Below are the code and all the weights of a small trained network. Each question names an input and a class and asks about switching units off, where a switched-off unit gives its printed mean instead of its output.

import numpy as np


def w(rows, s, z=0):
    codes = np.array(rows[::2]) - 128.0
    scale = np.full(codes.shape[1], s)
    scale[-1] = z or s
    return codes * scale


def f(y):
    return np.maximum(y, 0)


def log_softmax(a):
    a = a - a.max(-1, keepdims=True)
    return a - np.log(np.exp(a).sum(-1, keepdims=True))


def net(x, mask):
    res = np.array(x, float).reshape(1, 4) / 4 @ E
    y = f(res @ A[0][:, :-1].T + A[0][:, -1])
    res = res + np.where(mask, y, B[0][:, -1]) @ B[0][:, :-1]
    return log_softmax(res[-1] @ U[:, :-1].T + U[:, -1])


A, B = {}, {}
E = w([
[91,64,144,158,99,154,199],'x0',
[106,79,43,51,130,253,205],'x1',
[66,197,60,97,175,42,186],'x2',
[105,205,185,118,75,159,150],'x3',
],0.0061)
A[0] = w([
[46,193,82,189,134,82,43,151],'N0',
[88,255,36,58,128,104,165,212],'N1',
[181,26,136,98,76,175,193,250],'N2',
[193,35,176,61,78,197,139,252],'N3',
[160,208,142,157,167,79,60,50],'N4',
[88,207,59,151,118,53,53,86],'N5',
[210,132,178,63,143,173,57,245],'N6',
[183,203,180,215,134,61,13,64],'N7',
[203,170,164,137,123,96,89,123],'N8',
[215,61,186,74,72,220,47,254],'N9',
[120,175,163,235,124,86,66,47],'N10',
[172,206,147,189,141,84,69,27],'N11',
],0.0059,0.003)
B[0] = w([
[221,171,168,99,102,166,161,195],'N0',
[209,203,117,70,163,214,223,221],'N1',
[31,208,53,202,77,200,165,230],'N2',
[56,232,23,179,70,211,213,234],'N3',
[179,140,201,134,115,155,116,187],'N4',
[212,170,157,109,150,185,134,187],'N5',
[28,229,56,209,1,158,234,216],'N6',
[191,19,187,221,26,111,155,236],'N7',
[152,64,209,202,60,81,162,184],'N8',
[3,209,50,219,14,141,225,255],'N9',
[194,27,245,217,79,84,125,191],'N10',
[178,94,221,146,55,104,166,184],'N11',
],0.005,0.006)
U = w([
[208,180,44,35,190,225,133,116],'0',
[27,187,61,183,40,253,195,255],'1',
[143,52,64,108,197,95,32,26],'2',
[238,37,196,197,85,94,39,10],'3',
],0.0047,0.003)

Each question gives the input, the list of numbers given to net, and the class t.
The units are the neurons (one row each of A and B). Each row of codes is followed by its name. A weight is (code - 128) times the scale printed after its matrix; where a second scale follows, it is the last column's (A, B and U).
mask holds one flag per neuron, in row order. A switched-off neuron (its flag False) gives its mean, the last column of its row in B, instead of its output. The means were averaged over made-up inputs and are rounded, as every weight is.
A unit's drop is (log p(t) with every unit on - log p(t) with that unit switched off) / (log p(t) with every unit on - log p(t) with every unit switched off).
The circuit of an input: a set's keep is (log p(t) with only the set's units on - log p(t) with every unit switched off) / (log p(t) with every unit on - log p(t) with every unit switched off). Starting from all 12 units, units are removed one at a time, each time the one whose removal leaves the highest keep (on an exact tie, the one counted first), for as long as the keep stays at least 0.8.
units of the circuit, in order: the units of the circuit, biggest drop first
k most important neurons: the k neurons with the biggest drops, biggest first
drop of u: that unit's drop, to one decimal
input [-4,-1,1,-4], class 0: units of the circuit, in order : N9, N10, N2
input [-8,-4,8,1], class 0: 2 most important neurons : N1, N5
input [-6,6,4,-4], class 0: 2 most important neurons : N9, N1
input [1,6,8,2], class 0: 2 most important neurons : N9, N1
input [-5,-1,8,-5], class 0: most important neuron : N1
input [-3,6,4,8], class 0: 2 most important neurons : N9, N1
input [0,-3,1,6], class 3: drop of N9 : 0.2
input [7,-3,4,-5], class 2: drop of N6 : 0.2
input [5,-7,0,6], class 3: drop of N2 : 0.0
input [-8,6,6,0], class 0: drop of N9 : 0.1
